[-5.09 -4.10 -0.74 -7.99  6.93  0.38 -0.88  1.00  7.53  0.00 -0.28 -8.59
  0.41 -8.52 -8.31 -2.45  2.83 -8.54 -2.28  2.99 -3.61  0.60 -0.03 -0.86
  7.68  1.87  3.09 -1.64  7.32 -1.99  6.62 -2.11  5.08  3.97  1.55 -0.39
  3.51 -1.48 -7.50 -2.73 -3.29  5.63 -1.23] : <126>
[-6.97  7.51 -1.35  3.86 -5.55  6.29  5.73 -6.88  6.52 -8.00 -6.31 -4.06
 -2.07 -1.50  1.72  2.06  7.92  3.99  6.33 -3.53  1.55 -7.25  0.71  1.62
 -1.58  4.93  6.07  6.40 -5.80 -3.47  8.33 -1.97  4.17  2.89 -6.49  3.01
  4.76 -4.18 -4.52 -4.08  6.42  7.53  2.05] : <9>
[ 4.72  5.80  0.15  6.91 -3.64 -1.41 -4.73  7.55  7.93 -5.69  5.31 -0.84
  0.63 -3.05  7.87  4.21  7.40  1.99 -1.40 -4.77 -4.04 -0.34  6.84 -6.85
 -2.71 -7.26  4.22 -3.46 -7.12  5.72 -8.44  0.08  3.55 -6.24 -2.82  8.57
  3.42 -6.02 -3.71  6.58 -1.44 -1.19 -3.86] : <121>
[ 7.60  4.14 -7.17 -1.93  2.73  3.99  7.30  5.05 -5.96 -2.13 -7.53  8.01
  0.27  8.36 -7.31 -2.54 -7.45 -3.69  2.15 -2.64  1.20  1.18  1.77 -1.12
  0.66  6.17 -7.28 -0.54  4.34  0.36  1.79  0.00  6.53  4.40 -7.35 -7.43
 -0.76  2.41  7.82 -2.63 -8.19 -1.86 -6.08] : <104>
[ 5.50 -4.70  7.23  4.83 -7.63  7.06 -5.00  4.08  6.73  0.33  5.26  0.68
  0.26 -6.09  7.08 -6.35 -2.86 -2.41 -0.30 -1.88 -5.20 -4.65  2.68  5.73
  1.45 -6.26  0.72 -5.36 -4.28 -3.93 -0.78  4.75  6.58 -4.92  7.44 -6.88
 -7.84  0.07  6.56  8.34  8.50 -0.07 -7.39] : <101>
[ 3.62  8.49 -6.15 -7.21  4.32 -4.58  7.39 -2.41 -4.37 -0.92  0.14 -5.95
  7.79 -7.01 -3.50 -6.13 -7.35 -6.28 -7.05 -7.36 -2.65  5.72 -7.36 -3.33
 -4.07 -4.23 -0.16  6.09 -7.42  3.68 -0.61  7.94  8.35 -2.10  6.04  2.61
  4.72  2.62  7.27 -5.71  6.36  5.02 -0.30] : <142>
common <142> <104>: 	[-7.35]
common <126> <104>: 	[0.00]
common <104> <142>: 	[-7.35]

[-4.88  4.38  5.40 -1.94  3.06 -1.49] -> <39>
[ 1.27 -5.03  0.38  1.02 -0.95  1.97] -> <85>
[ 3.67 -5.03 -4.14  1.02 -0.97  0.80] -> <10>
[ 6.29  0.95 -3.29  4.20 -5.46  4.60] -> <15>
[ 1.27 -3.29 -0.63  1.43  0.11  0.96] -> <86>
[ 2.59 -3.42 -4.38  2.55 -3.29  0.96] -> <61>
common <61> <15>: 	[-3.29]
common <86> <85>: 	[1.27]
common <15> <86>: 	[-3.29]
common <85> <86>: 	[1.27]
common <15> <61>: 	[-3.29]
which: [ 3.67 -5.03 -4.14  1.02 -0.97  0.80]	<10>

[-0.47 -3.59  0.15  4.34 -3.41  4.88 -5.21 -2.93  1.43 -2.93  1.48  1.11
 -0.53 -2.07 -1.26 -7.24] = <17>
[-4.98  1.83 -0.12 -2.93  0.43  1.84  0.09  1.99 -4.67  3.50 -4.78 -2.92
 -0.12  1.27  4.34 -1.10] = <97>
[-4.98  1.83 -0.12 -4.36  0.43  1.84  0.09  1.99  4.33 -0.94 -4.78 -0.95
  1.11  1.27 -0.54 -1.10] = <73>
[ 4.34  1.83 -0.12  0.82  0.43  1.84  0.09  1.99 -4.67 -0.94 -4.78 -0.95
  1.11  1.27 -0.54 -1.10] = <107>
common <17> <73>: 	[1.11]
common <73> <17>: 	[1.11]
which: [-0.47 -3.59  0.15  4.34 -3.41  4.88 -5.21 -2.93  1.43 -2.93  1.48  1.11
 -0.53 -2.07 -1.26 -7.24]	<17>
which: [-4.98  1.83 -0.12 -2.93  0.43  1.84  0.09  1.99 -4.67  3.50 -4.78 -2.92
 -0.12  1.27  4.34 -1.10]	<97>

[-1.11 -0.20  0.10  0.08 -0.29 -0.22  1.43 -0.54 -2.47  0.05]  <156>
[-0.79 -0.03  0.11  0.35  0.22 -0.13  1.09 -0.01 -3.06  0.02]  <154>
[-1.88 -1.52  0.91 -0.88 -4.31 -0.08  2.26 -3.26  8.48 -0.10]  <162>
[-0.54 -0.08 -0.06 -0.08 -0.10 -0.05  0.67 -0.32 -1.47  0.05]  <147>
[-0.36 -0.07  0.31  0.46 -0.02 -0.20  0.57  0.14 -0.75 -0.26]  <116>
[-0.84 -0.21  0.44  0.53 -0.31 -0.36  1.21 -0.14 -1.23 -0.06]  <88>
[-0.47 -0.16  0.49  0.60 -0.27 -0.34 -0.09  0.08 -0.18 -0.10]  <41>
[-0.31 -0.09  0.42  0.57 -0.08 -0.26  0.54  0.21 -0.29 -0.09]  <105>
common <88> <105>: 	[-0.31]
common <105> <41>: 	[-0.09]

[-7.52 -6.96 -8.52 -3.36  4.95  2.86  2.92  2.99  6.66 -2.89  7.18 -7.84
 -3.03 -2.80] : <59>
[-6.15 -7.17 -6.84 -2.65  3.43  2.28  2.46  2.43  5.64 -1.27  5.37 -6.36
 -1.37 -3.30] : <8>
[-6.15 -7.17 -6.84 -2.65  3.43  2.28  2.46  2.43  5.64 -1.26  5.37 -6.36
 -1.37 -3.30] : <151>
[-6.00 -6.97 -6.65 -2.57  3.26  2.13  2.31  2.28  5.54 -1.09  5.16 -6.19
 -1.18 -3.45] : <48>
[ 3.91 -7.17 -6.84 -2.65  3.43  2.28  2.46  2.43  5.64 -1.27  5.37 -6.36
 -1.37 -3.30] : <27>
[-6.95 -8.11 -7.75 -2.95 -6.97  2.46  2.63  2.62  6.34 -1.69  6.16 -7.19
 -1.81 -3.60] : <140>
common <48> <140>: 	[-6.97]
common <151> <48>: 	[2.28]

